Below is a small trained network, with its code and all its weights. Each question gives an input and a class and asks what happens when units are switched off, that is, made to give their printed mean instead of their output.

import numpy as np


def w(rows, s, z=0):
    codes = np.array(rows[::2]) - 128.0
    scale = np.full(codes.shape[1], s)
    scale[-1] = z or s
    return codes * scale


def norm(h):
    return h / np.sqrt((h * h).mean(-1, keepdims=True) + 1e-5)


def f(y):
    return np.maximum(y, 0)


def log_softmax(a):
    a = a - a.max(-1, keepdims=True)
    return a - np.log(np.exp(a).sum(-1, keepdims=True))


def net(x, mask):
    res = np.array(x, float).reshape(1, 6) / 4 @ E
    u = 0
    for l in range(3):
        y = f(norm(res) @ A[l][:, :-1].T + A[l][:, -1])
        res = res + np.where(mask[u : u + 12], y, B[l][:, -1]) @ B[l][:, :-1]
        u += 12
    return log_softmax(norm(res)[-1] @ U[:, :-1].T + U[:, -1])


A, B = {}, {}
E = w([
[127,129,128],'x0',
[118,25,97],'x1',
[91,198,19],'x2',
[5,131,146],'x3',
[126,127,129],'x4',
[129,127,129],'x5',
],0.002)
A[0] = w([
[149,176,161,113],'L0N0',
[69,134,133,3],'L0N1',
[187,149,159,96],'L0N2',
[89,40,58,118],'L0N3',
[115,2,178,194],'L0N4',
[83,134,81,99],'L0N5',
[96,117,144,132],'L0N6',
[112,124,48,42],'L0N7',
[111,183,179,192],'L0N8',
[197,94,74,44],'L0N9',
[223,229,36,56],'L0N10',
[153,118,209,160],'L0N11',
],0.0038,0.0016)
B[0] = w([
[165,164,167,162],'L0N0',
[102,126,200,138],'L0N1',
[126,161,129,167],'L0N2',
[239,53,46,197],'L0N3',
[164,87,58,251],'L0N4',
[252,179,33,164],'L0N5',
[111,89,99,154],'L0N6',
[82,237,79,155],'L0N7',
[97,112,125,196],'L0N8',
[230,169,125,166],'L0N9',
[172,125,131,220],'L0N10',
[127,165,106,200],'L0N11',
],0.0027,0.0024)
A[1] = w([
[104,167,169,153],'L1N0',
[169,2,196,207],'L1N1',
[168,145,106,252],'L1N2',
[240,119,68,235],'L1N3',
[24,156,148,246],'L1N4',
[159,28,203,136],'L1N5',
[99,179,98,123],'L1N6',
[150,128,255,172],'L1N7',
[29,61,96,135],'L1N8',
[214,185,167,96],'L1N9',
[130,98,196,96],'L1N10',
[122,133,126,70],'L1N11',
],0.0055,0.0013)
B[1] = w([
[81,119,106,154],'L1N0',
[159,129,25,218],'L1N1',
[82,64,146,193],'L1N2',
[53,66,133,254],'L1N3',
[151,41,193,180],'L1N4',
[121,205,57,191],'L1N5',
[169,132,126,163],'L1N6',
[131,180,31,178],'L1N7',
[217,80,177,174],'L1N8',
[135,138,169,190],'L1N9',
[132,253,52,149],'L1N10',
[107,102,86,128],'L1N11',
],0.0036,0.0045)
A[2] = w([
[201,128,125,130],'L2N0',
[167,243,208,135],'L2N1',
[107,121,14,152],'L2N2',
[103,161,23,155],'L2N3',
[227,96,111,25],'L2N4',
[121,198,134,77],'L2N5',
[145,111,217,69],'L2N6',
[202,61,128,250],'L2N7',
[254,81,159,118],'L2N8',
[125,170,136,154],'L2N9',
[172,216,197,143],'L2N10',
[200,141,106,126],'L2N11',
],0.0058,0.0016)
B[2] = w([
[27,140,206,165],'L2N0',
[132,17,26,183],'L2N1',
[187,197,130,254],'L2N2',
[195,222,213,233],'L2N3',
[90,112,140,179],'L2N4',
[99,75,90,156],'L2N5',
[97,141,71,144],'L2N6',
[3,167,219,232],'L2N7',
[130,193,197,188],'L2N8',
[118,34,134,152],'L2N9',
[158,56,82,172],'L2N10',
[67,138,221,174],'L2N11',
],0.0031,0.0045)
U = w([
[175,231,104,249],'0',
[123,42,62,45],'1',
[73,142,254,85],'2',
],0.0099,0.0012)

Each question gives the input, the list of numbers given to net, and the class t.
The units are the neurons (one row each of A and B). Each row of codes is followed by its name. A weight is (code - 128) times the scale printed after its matrix; where a second scale follows, it is the last column's (A, B and U).
mask holds one flag per neuron, layer by layer. A switched-off neuron (its flag False) gives its mean, the last column of its row in B, instead of its output. The means were averaged over made-up inputs and are rounded, as every weight is.
A unit's drop is (log p(t) with every unit on - log p(t) with that unit switched off) / (log p(t) with every unit on - log p(t) with every unit switched off).
most important unit: the unit with the biggest drop
top k neurons: the k neurons with the biggest drops, biggest first
top k neurons in layer l: the k neurons of layer l with the biggest drops, biggest first
drop when u is switched off: that unit's drop, to one decimal
input [3,-8,2,-8,0,6], class 1: top 3 neurons : [L2N1 L1N1 L2N10]
input [-1,4,-2,-5,4,0], class 2: most important unit : L0N9
input [2,-4,-3,0,-8,3], class 1: top 3 neurons : [L1N1 L2N1 L0N11]
input [-1,-6,0,6,-3,7], class 1: top 2 neurons in layer 2 : [L2N3 L2N7]
input [-7,8,-8,5,4,5], class 0: top 2 neurons in layer 2 : [L2N2 L2N1]
input [-6,-4,-2,3,4,-5], class 1: top 3 neurons : [L1N1 L1N4 L1N2]
input [6,3,3,4,-6,1], class 2: top 2 neurons in layer 0 : [L0N4 L0N9]
input [-1,-3,-2,3,4,-3], class 1: top 3 neurons in layer 2 : [L2N3 L2N2 L2N8]
input [8,2,-2,-2,-1,7], class 0: top 3 neurons in layer 2 : [L2N2 L2N1 L2N3]
input [3,1,7,-8,-6,2], class 2: top 2 neurons in layer 0 : [L0N10 L0N9]
input [-1,-6,-8,4,6,-4], class 0: drop when L1N7 is switched off : 0.9
input [5,-3,-3,-5,1,2], class 2: drop when L1N9 is switched off : 0.2
input [-4,-7,-5,-1,6,-6], class 1: drop when L2N1 is switched off : 0.7
input [-3,-8,-6,0,-7,-1], class 1: top neuron in layer 1 : [L1N1]
input [-3,1,-4,-7,-3,7], class 2: drop when L2N7 is switched off : 0.2
